[-412  300  250 -401 -315   85 -159 -140 -516 -150  366  340  380 -154
   22  142  -55   41 -173 -181  313 -187  546 -239   78  264 -183 -413
 -293  -59   20 -173  137  219]
D
[ 383 -288   50  188 -209 -182  284 -143  -96 -254  -28  245 -303  230
 -330 -312    3  551 -203 -168   49 -418  866 -483  107   47  155  -89
  -12   66  -45 -352  -32  -64]
K
[-602  393  157 -456   87   58    9    7 -413   51  389  572  141  -58
 -163   89  114   52    8 -130  236  -63  249 -186  -18  226 -168 -165
 -416   63  202 -171 -101   52]
B
[-465  252  184 -319 -288   69 -145 -172 -577 -116  360  443  350 -258
   88  194  -43   58 -171 -169  317 -185  330 -258  116  188 -101 -353
 -251   27   94 -192  128  223]
U
[ 436 -604  247  210   74  -47  -12  -48  -55 -136    0  271 -281   54
 -255 -352   -6  463 -272   34  190 -314  385 -843   98  -69  267 -281
  346   86  -70 -173  164   -3]
U
[ 505 -582  224  267  -25  -60 -120  -51  -24 -231   -9  220 -289   91
 -315 -315  -35  395 -221  -54  277 -394  459 -897  112  -68  266 -312
  407   71  -97 -289  162   76]
Z
[-429  278  143 -249 -286   12 -104 -124 -586 -201  378  344  367 -168
   47  192  -87  -21 -211 -138  315 -144  501 -147  154  257 -136 -322
 -359   69   59 -253  142  104]
E
[ 520 -475   70   73  -84 -266  232  -53  -90 -280   42  278 -351  150
 -373 -278   -2  485 -196  -71  109 -526  662 -640   87  -98  172  -90
   -4   37  -66 -233   40  -55]
D
[-417  184  236 -305 -228   27 -225 -194 -510 -155  388  301  384 -166
   61  155  -83  -33 -156  -80  366 -234  367 -219   74  224 -161 -358
 -251    9  100 -231  176  299]
P
[ 468 -509  209  185  -81 -157   -4  -77    6 -146  -61  263 -419   79
 -174 -300  -44  440 -275  -46  167 -490  576 -696   71  -22  286 -224
  333  -58    9 -245   88  103]
P
[-543  502  149 -369  -49   53   19  -33 -468  118  316  572   46 -154
 -154   75  157  201   11 -264  222  -18  477 -283   -5  245  -86 -189
 -369   30  172 -244 -185   14]
S
[ 494 -320  100  172  -76 -253  260  -85 -108 -305   61  200 -291  223
 -403 -266  -40  439 -231 -104  127 -425  743 -536  156  -67  128   15
 -124   74  -90 -312   21 -132]
Y
[ 497 -589  200  145  -87 -105  -90   17  -10 -230  -22  244 -384   35
 -220 -388   -4  450 -301  -81  209 -432  633 -783  124  -20  272 -287
  295   45  -49 -201   50   41]
D
[-528  474  181 -517  -67  107  -48    1 -415   72  311  496  113  -42
  -85   51  152  119  -10 -216  273  -56  189 -157  -18  268 -146 -155
 -400  -24  190 -263  -70   60]
E
[-475  226  219 -323 -282    5 -187 -175 -544  -68  409  390  418 -228
  112  200  -78   62 -132  -93  303 -246  373 -273   88  205 -155 -390
 -245  -27  114 -213  162  242]
P
[ 476 -586  189  192   20  -83 -220   -2  -25 -142   -7  255 -372   24
 -155 -403  -25  380 -321   12  189 -424  444 -767  179  -27  246 -206
  351   57  -61 -194  129  118]
E
[-521  149  248 -281 -183   36 -199 -219 -554  -79  426  299  398 -224
  123  158 -106    8 -138   -9  358 -217  269 -272   85  188 -220 -367
 -184   60  106 -271  178  263]
P
[-516  403  149 -445   25   94  -44  -24 -400   73  275  539  171 -117
 -138   48  139   90    6 -239  260  -97  251 -187    5  189 -165 -154
 -314   35  202 -206  -53   13]
L
[-511  285  188 -296 -170  -42  -95 -273 -541  -95  385  401  388 -238
   75  160  -17  -21 -202 -136  314 -219  409 -142  103  213  -86 -326
 -280   33  114 -249   67  262]
N
[ 368 -429   73  314 -138 -230  279 -202 -124 -311  -12  188 -223  218
 -310 -161    0  406 -242  -40    5 -404  780 -524   62  -13  199 -145
  -20   71  -68 -337   84  -99]
J
[-485  258  229 -197 -245   55  -33 -276 -525 -187  469  378  351  -83
   21  178  -70   60 -184  -86  303 -170  441 -114  119  277 -181 -490
 -311  111   43 -268  161  272]
K
[ 513 -395   12  206  -31 -203  228  -81 -124 -341   -5  257 -247  129
 -387 -225   12  523 -204  -61   78 -387  739 -642  138 -113  250   35
   35   58  -86 -381   57  -90]
Z
[ 527 -369   49  100 -114 -202  240  -83  -65 -291   69  207 -362  186
 -397 -212   -7  532 -250  -75  158 -372  714 -557  106  -92  243  -66
  -95  -39 -107 -286   33 -117]
Y
[-432  192  237 -243 -222   64 -237 -153 -510 -107  482  457  342 -215
   41  223  -59   94 -208 -100  226 -189  434 -321  108  244 -152 -419
 -233  -25   45 -195  143  273]
J
[-490  385  143 -213 -300   59  -75 -230 -542 -124  370  508  364 -168
  115  261  -90   26 -180 -165  263 -170  612 -225   95  309  -89 -356
 -270  -23  132 -227   74  188]
B
[ 432 -559  218  240  -15  -79  -85 -106   17 -124  -12  267 -265   92
 -179 -288   15  389 -282   17  242 -380  395 -751   73    9  303 -381
  354  -27  -46 -211  142   22]
E
[-524  391  212 -418   90   58   15 -123 -481   23  324  620  179 -145
 -108   58  172   99  -30 -175  271  -63  311 -235    0  203  -98 -170
 -332   44  180 -241  -93   52]
N
[ 389 -578  295  176   71  -82 -176  -77  -51 -161  -62  281 -340   67
 -200 -365   11  474 -274   26  174 -424  480 -839   85  -63  190 -298
  309   27 -167 -116  153   46]
S
[ 525 -362   63  152  -40 -174  280  -53  -81 -297   -1  252 -185  216
 -457 -264  -17  393 -232  -64   72 -427  692 -592  149 -157  168  -17
    4   28 -124 -214  116  -86]
L
[-471  399  176 -306 -288  -17  -95 -196 -505  -69  408  366  332 -232
   94  175  -43   77 -167 -178  267 -217  585 -159  106  261  -97 -288
 -311   -7   82 -288   10  251]
Z
[-578  451  210 -577   72   56  -66  -31 -444   84  269  531   54 -210
 -189   21  153  137   13 -253  257  -50  381 -249   17  265 -130 -130
 -306  -21  115 -205 -174  101]
Y
[-569  298  188 -350 -242   31 -187 -139 -551 -171  414  416  315 -209
   55  256 -100   43 -200  -78  251 -169  487 -194  144  261 -108 -385
 -347   14    8 -160  173  296]
B
[ 477 -654  294  189   14 -145 -123 -107  -44 -191    2  247 -329   24
 -176 -305  -40  473 -220   77  208 -440  380 -877  138 -126  229 -270
  349   11  -41 -277  194   83]
P
[ 512 -594  287  245   49  -63 -139 -123   43 -234  -18  287 -263  142
 -224 -299  -11  397 -209   11  228 -458  337 -801   86  -55  219 -345
  327    9 -100 -181  222   97]
Z
[ 511 -612  250  236   11  -96 -137  -39   17 -202  -28  270 -346  116
 -269 -369  -22  394 -236  -35  256 -475  444 -832  107  -69  222 -267
  395   68  -91 -232  158   29]
Z
[ 389 -589  200  201   73  -89 -164  -81   32 -219    2  274 -285  133
 -288 -292  -46  319 -269   43  199 -492  421 -767  117    0  200 -274
  292    0  -88 -153  102  169]
B
[ 403 -611  249  264    5 -117 -100 -119  -21 -245  -40  243 -314  119
 -238 -234    7  398 -253   23   96 -367  522 -725   56  -35  193 -307
  302   42  -64 -266  188   48]
J
[ 515 -479   99  153  -60 -171  139  -84  -75 -290  -22  245 -223  212
 -347 -313   15  415 -180  -11  148 -510  537 -669  145  -68  145  -38
   13   42 -137 -215  112 -108]
X
[-442  358  148 -259 -357   49 -111 -180 -507 -194  367  423  332 -192
  110  247  -31   65 -175 -208  339 -206  507 -114   83  283 -108 -293
 -275   -9   95 -265  113  287]
X
[-494  347  239 -449   87  146  -51    5 -403  -31  378  619  195 -104
 -135   84  116  142   62 -148  305  -15  193 -313   17  242 -162 -205
 -273   -3  162 -232  -51   13]
Z
[ 457 -447  178  289   15 -125 -114  -12   -2  -85  -15  184 -351   66
 -272 -266   -7  383 -211  -50  227 -445  547 -754   71  -21  287 -200
  313   66  -97 -199   87  136]
X
[ 417 -459  206  229   19  -42  -58  -99   39  -90  -27  273 -327  141
 -308 -323   37  502 -218  -99  189 -367  505 -712   62   28  250 -354
  318  -36  -36 -246   57   56]
K
[-472  493  170 -443  195  140  -69   86 -420   56  380  651  118  -38
 -248  138  167  130   -4 -219  311  -86  306 -240    7  272 -133  -60
 -384  -82  130 -173 -211   -3]
Y
[ 440 -489  158  212  -20 -102  -88  -82   27 -164  -54  292 -319   91
 -304 -287   -7  376 -274  -62  190 -400  544 -771   64  -37  318 -284
  296   18  -43 -194  117  106]
B
[-545  430  149 -446   92  126   29   80 -498   90  366  557  172  -97
 -219  134  136  144  -41 -196  265  -25  332 -228  -23  230 -106  -85
 -297  -41  142 -197 -118   14]
U
[ 380 -325   73  168 -184 -275  330 -171 -143 -301   16  214 -308  172
 -373 -230  -58  407 -235 -113  126 -449  847 -531  130   -3  220  -61
   28   17  -78 -355   -6   -7]
N
[ 439 -419   74  112 -165 -205  204  -90 -155 -362  -27  265 -334  150
 -378 -250   -8  413 -241 -127   48 -430  686 -588  120  -79  165  -50
  -79   71  -93 -285   92 -109]
J
[ 456 -429  105  210 -170 -306  310 -168 -130 -360  -14  234 -245  210
 -347 -272   -8  401 -262  -93   52 -469  899 -461  117  -31  165  -28
    9   60  -72 -270   94  -27]
U
[-509  447  259 -471  164  111  -47  -49 -445   51  369  582  134 -102
 -135   63  152   86   -8 -183  280  -57  310 -227   -6  247 -135 -180
 -337    8  151 -155  -34   84]
L
[ 380 -548  264  245   -2 -107 -149  -99  -12 -135   39  233 -331  124
 -305 -312   43  442 -248  -58  250 -384  525 -812   22  -25  231 -370
  382   -1  -80 -226  130  166]
S
[-520  271  214 -265 -158   60 -148 -193 -565  -79  363  332  428 -189
   61  171  -20   48 -156 -117  305 -213  389 -255  100  250 -193 -292
 -187   -9   29 -264  140  230]
X
[ 443 -578  238  201   33  -78 -108 -118  -11 -211   10  275 -291   36
 -238 -316    5  418 -267   -7  231 -366  473 -765  147  -74  239 -310
  280   12 -113 -165  133   51]
Y
[-571  325  222 -450  326   94 -165    9 -531   44  303  613   85 -183
 -172   59  103  111  -21  -81  205  -57  272 -380   29  209 -179 -105
 -299  103   98 -164  -21   49]
B
[-574  399  177 -407   71  101  -28   10 -444   89  372  505  128  -27
 -185  127  171  167   -5 -149  233  -52  251 -155  -37  243 -150 -133
 -365   24  149 -224  -48   86]
U
[-543  262  200 -277 -329   -1 -117 -264 -515  -69  376  245  450 -125
   90  160  -87  -25 -163 -143  342 -197  462 -134   73  239 -204 -359
 -198  -34  116 -318  104  194]
N
[ 473 -671  220  224   73  -59 -211  -98  -24 -221  -73  261 -250   15
 -270 -296  -11  430 -212   15  243 -409  365 -868   79  -74  240 -284
  420   -4  -42 -239  215  131]
P
[-441  291  148 -214 -330  104 -220 -143 -540 -143  371  344  449 -152
   15  244  -83  -21 -193 -202  369 -185  408 -159  104  253 -120 -344
 -257    9   67 -197  187  241]
U
[ 413 -559  275  271   60  -20  -92 -126   35 -126  -37  266 -274  119
 -242 -340   -9  448 -283   -1  186 -411  454 -716  107  -49  204 -375
  412  -30 -136 -169  147   91]
K
[-540  508  238 -417  -44  112   18   -1 -358   93  368  505  177  -10
 -155   79  136  103   93 -248  293  -31  300 -234  -74  302 -114 -255
 -322    3  189 -232 -116   93]
Z
[-463  315  146 -363 -376  -13 -170 -129 -574   13  419  322  369 -253
  135  157 -101   45 -192 -141  308 -211  432 -256  121  238 -102 -358
 -264    7   73 -229  110  189]
E
[-625  427  192 -424   12   59   30   -8 -452   86  279  503  144 -142
 -147   76  144  114   37 -257  222  -97  410 -233   10  301 -144 -200
 -268  -18  171 -246 -182   64]
D
[ 465 -327  -11  126 -170 -237  241  -62  -94 -350   16  240 -260  224
 -394 -241  -86  393 -252  -88  109 -431  775 -540  178    4  211   28
 -125   42  -26 -325   26 -155]
B
[-456  353  193 -224 -291   79 -191 -187 -501  -18  458  368  369  -64
   21  172  -33   76 -149 -188  311 -235  449 -156   78  247 -197 -425
 -283   12   73 -234  106  280]
K
[-462  310  188 -481 -133  133 -162   32 -470  -55  356  628  139 -186
  -47  113   36   97  -45 -196  225 -102  247 -347   94  251 -133 -224
 -322    4  163 -178  -34   58]
J
[ 348 -579  253  335  204 -107  -39 -147  -32 -160   31  243 -294  137
 -247 -269   42  334 -276   32  209 -418  482 -692   83  -26  235 -338
  346   59  -53 -214  151   58]
L
[ 492 -342   55  193 -238 -267  267 -137  -67 -295   42  210 -289  183
 -247 -280  -44  454 -258 -125  101 -506  866 -482  170  -58  181  -19
  -56   26  -29 -295   14  -91]
L
[-470  419  152 -439   65   60  -22   53 -449   88  295  483  151 -153
 -109   53  133  165    3 -185  281  -82  278 -274  -10  221 -104  -47
 -345   61  155 -242 -116  -36]
X
[-577  508  161 -434  -48  104   70   38 -448   36  318  443  112  -65
 -178  153   92   81  -51 -257  158   45  458 -109  -28  300 -118 -149
 -410  -56  181 -275 -125  -14]
J
[-599  352  208 -303 -355  -35  -77 -226 -517  -40  400  294  298 -170
   45  212  -32   83 -158 -182  279 -182  525 -129   38  240 -141 -450
 -335  -36   37 -213   80  272]
S
[-483  260  219 -239 -252   61 -166 -248 -466 -132  386  394  482 -155
   43  185   -3   82  -84 -106  290 -197  388 -264   76  244 -166 -413
 -248   26   44 -261  126  262]
Z
[ 361 -373   49  260  -39 -214  286 -132  -65 -227   54  176 -313  288
 -374 -191  -45  453 -197  -15   93 -392  746 -537   49    8  187 -106
  -91   24  -69 -272   53 -152]
B
[-602  409  208 -419   82   76   59  -50 -505   55  350  579  160 -107
 -206  116  142  106  -67 -176  216  -62  396 -234  -18  241 -114 -251
 -283  -17  106 -210  -90  126]
N
[ 532 -402   59  175 -152 -298  326 -148  -80 -319  -17  233 -296  185
 -374 -273   16  488 -208 -108   92 -506  781 -562  101  -60  148    9
  -25    3  -69 -338   27 -101]
X
[-472  322  235 -340   74   34  -66   27 -457    8  374  628  131 -147
  -92   83   87  144   25 -196  291 -158  379 -343   62  300 -143 -195
 -285   59  172 -191 -133    2]
D
[ 409 -593  221  198  -69  -21 -127  -14   -3 -155  -95  257 -326   86
 -270 -313    9  393 -248  -65  230 -428  470 -818   62  -27  244 -435
  378   42  -98 -158  152   26]
D
[-508  499  220 -465 -109   73  -21    2 -472  -40  278  503   82  -78
  -91   95   97   96    5 -244  299  -78  458 -151  -23  271 -124 -114
 -449   19  182 -243  -88   55]
P
[ 459 -322   30  219 -174 -205  249 -109  -75 -227   82  186 -283  249
 -437 -259   14  512 -200 -107  108 -362  809 -577   64  -84  157  -35
  -16   -2  -75 -335   27  -39]
S
[ 531 -467  252  130 -154  -63  -83  -10    0 -207  -20  285 -312   44
 -148 -311  -25  453 -237  -51  260 -336  547 -812  101  -71  321 -287
  312   48  -36 -227  142    9]
D
[ 464 -572  282  245    6  -46 -123  -28   47 -188  -45  257 -277  110
 -195 -341   -5  379 -271  -22  215 -435  483 -753  100  -32  234 -335
  354   14  -90 -127  145   72]
D
[-528  459  229 -314   66  120    3    2 -454   79  377  591  138  -64
 -121  126   83   97   16 -221  302  -81  358 -279   35  282 -131 -215
 -300   29  170 -190  -86  -30]
L
[ 481 -325   78  155 -110 -217  300  -71 -103 -294   33  244 -236  214
 -353 -230    2  498 -232 -108   89 -462  743 -550  112  -66  156   -6
  -47   -4  -55 -330   25 -105]
D
[-467  324  211 -477  -22   66   -6  -70 -436   -7  337  575  168 -156
  -76   61  167  162  -23 -173  271 -118  264 -275    2  208 -140 -199
 -298  -35  141 -208  -36   97]
X
